Here is a tiny trained network, its code and every weight. The questions are about switching its units off for an input and a class, where a switched-off unit gives its printed mean instead of its output.

import numpy as np


def w(rows, s, z=0):
    codes = np.array(rows[::2]) - 128.0
    scale = np.full(codes.shape[1], s)
    scale[-1] = z or s
    return codes * scale


def f(y):
    return y / 2 * (1 + np.tanh(0.7978845608 * (y + 0.044715 * y**3)))


def log_softmax(a):
    a = a - a.max(-1, keepdims=True)
    return a - np.log(np.exp(a).sum(-1, keepdims=True))


def net(x, mask):
    res = np.array(x, float).reshape(1, 5) / 4 @ E
    y = f(res @ A[0][:, :-1].T + A[0][:, -1])
    res = res + np.where(mask, y, B[0][:, -1]) @ B[0][:, :-1]
    return log_softmax(res[-1] @ U[:, :-1].T + U[:, -1])


A, B = {}, {}
E = w([
[164,180,17,240,110,143],'x0',
[129,171,63,81,109,89],'x1',
[58,77,132,171,25,176],'x2',
[115,86,196,148,150,134],'x3',
[168,132,149,31,124,254],'x4',
],0.0088)
A[0] = w([
[152,132,124,55,175,192,35],'neuron 1',
[128,129,93,162,126,142,105],'neuron 2',
[144,115,105,148,115,131,82],'neuron 3',
[100,152,111,55,126,52,4],'neuron 4',
[125,104,222,120,47,177,43],'neuron 5',
[115,119,94,58,124,51,38],'neuron 6',
[124,150,70,187,123,156,66],'neuron 7',
[145,136,145,117,124,143,98],'neuron 8',
[99,96,165,130,106,171,32],'neuron 9',
[130,131,161,192,146,102,12],'neuron 10',
[88,100,181,126,98,183,47],'neuron 11',
[79,72,193,107,83,202,59],'neuron 12',
[108,155,111,78,121,43,6],'neuron 13',
[135,132,110,7,107,23,8],'neuron 14',
[119,130,85,147,123,144,53],'neuron 15',
[117,125,163,202,159,88,23],'neuron 16',
[124,127,140,151,133,124,112],'neuron 17',
[132,89,152,229,178,63,24],'neuron 18',
[87,110,171,134,107,174,79],'neuron 19',
[153,146,54,195,94,156,54],'neuron 20',
[156,146,44,203,91,160,46],'neuron 21',
[121,132,94,149,125,143,83],'neuron 22',
[140,143,80,177,112,146,73],'neuron 23',
[186,151,154,40,173,238,18],'neuron 24',
[123,126,127,122,122,120,109],'neuron 25',
[195,126,140,56,165,208,45],'neuron 26',
[117,149,101,152,122,146,81],'neuron 27',
[126,106,128,119,130,144,115],'neuron 28',
[134,136,187,234,153,63,46],'neuron 29',
[128,113,148,189,152,101,17],'neuron 30',
[159,123,135,61,164,195,54],'neuron 31',
[151,110,139,171,123,102,44],'neuron 32',
[102,102,142,123,118,158,44],'neuron 33',
[145,146,88,166,101,141,61],'neuron 34',
[150,165,151,76,150,173,44],'neuron 35',
[133,124,63,160,120,146,52],'neuron 36',
[86,112,230,121,57,195,61],'neuron 37',
[82,79,165,108,109,191,95],'neuron 38',
],0.013,0.0046)
B[0] = w([
[140,112,212,51,146,90,200],'neuron 1',
[89,138,113,107,128,87,157],'neuron 2',
[146,130,126,118,146,90,136],'neuron 3',
[101,126,79,109,172,224,162],'neuron 4',
[111,72,124,167,28,150,197],'neuron 5',
[187,122,61,153,177,223,162],'neuron 6',
[136,109,68,115,138,65,190],'neuron 7',
[126,165,129,109,104,126,136],'neuron 8',
[114,100,114,154,85,158,161],'neuron 9',
[96,150,190,140,158,124,152],'neuron 10',
[98,71,125,153,58,153,179],'neuron 11',
[123,122,95,185,3,172,214],'neuron 12',
[88,98,77,135,164,233,161],'neuron 13',
[117,120,69,87,205,242,191],'neuron 14',
[173,152,93,138,127,92,144],'neuron 15',
[139,169,177,187,179,128,170],'neuron 16',
[154,184,105,167,135,136,132],'neuron 17',
[115,115,237,181,203,97,202],'neuron 18',
[140,160,84,176,75,176,168],'neuron 19',
[136,117,46,113,116,45,212],'neuron 20',
[113,115,36,97,110,34,223],'neuron 21',
[138,123,121,116,131,85,145],'neuron 22',
[107,121,83,107,129,76,180],'neuron 23',
[127,146,254,15,136,104,250],'neuron 24',
[232,141,95,181,138,145,125],'neuron 25',
[148,152,207,40,125,106,224],'neuron 26',
[94,87,145,86,129,75,147],'neuron 27',
[158,169,111,139,100,131,134],'neuron 28',
[143,145,208,199,200,102,202],'neuron 29',
[126,133,187,152,169,121,154],'neuron 30',
[203,109,211,89,146,87,204],'neuron 31',
[151,128,169,134,164,110,140],'neuron 32',
[123,110,126,139,100,142,142],'neuron 33',
[137,143,81,124,120,83,169],'neuron 34',
[129,187,167,73,126,114,180],'neuron 35',
[114,135,88,113,115,82,169],'neuron 36',
[139,168,69,203,5,191,214],'neuron 37',
[133,137,101,171,29,155,194],'neuron 38',
],0.026,0.012)
U = w([
[131,125,157,180,2,188,250],'0',
[107,130,56,140,128,65,68],'1',
[179,164,220,58,75,169,83],'2',
[121,120,97,125,168,237,104],'3',
[96,154,198,247,166,134,111],'4',
],0.0057,0.0019)

Each question gives the input, the list of numbers given to net, and the class t.
The units are the neurons (one row each of A and B). Each row of codes is followed by its name. A weight is (code - 128) times the scale printed after its matrix; where a second scale follows, it is the last column's (A, B and U).
mask holds one flag per neuron, in row order. A switched-off neuron (its flag False) gives its mean, the last column of its row in B, instead of its output. The means were averaged over made-up inputs and are rounded, as every weight is.
A unit's drop is (log p(t) with every unit on - log p(t) with that unit switched off) / (log p(t) with every unit on - log p(t) with every unit switched off).
most important unit: the unit with the biggest drop
k most important neurons: the k neurons with the biggest drops, biggest first
drop when u is switched off: that unit's drop, to one decimal
input [-2,-7,-2,4,6], class 0: 4 most important neurons	(neuron 37; neuron 12; neuron 5; neuron 38)
input [4,-8,3,-4,-8], class 4: most important unit	neuron 18
input [8,0,-7,3,-5], class 4: 2 most important neurons	(neuron 18; neuron 29)
input [-8,4,7,-7,8], class 0: 2 most important neurons	(neuron 37; neuron 12)
input [-8,-1,-2,4,3], class 0: 3 most important neurons	(neuron 37; neuron 12; neuron 5)
input [0,-8,-3,7,5], class 0: 4 most important neurons	(neuron 37; neuron 12; neuron 5; neuron 38)
input [-8,6,2,5,-2], class 0: 2 most important neurons	(neuron 12; neuron 37)
input [2,6,1,5,-3], class 4: 2 most important neurons	(neuron 21; neuron 20)
input [-1,-4,4,-7,-5], class 1: 2 most important neurons	(neuron 24; neuron 31)
input [0,0,-8,0,-4], class 4: 2 most important neurons	(neuron 18; neuron 29)
input [3,8,-4,-3,-4], class 3: drop when neuron 14 is switched off	0.6
input [-1,0,2,-3,-1], class 1: drop when neuron 38 is switched off	0.4
input [-5,1,0,-6,-8], class 3: drop when neuron 33 is switched off	0.0
input [4,5,-7,4,-1], class 3: drop when neuron 21 is switched off	0.1
input [-1,5,-1,6,0], class 3: most important neuron	(neuron 24)
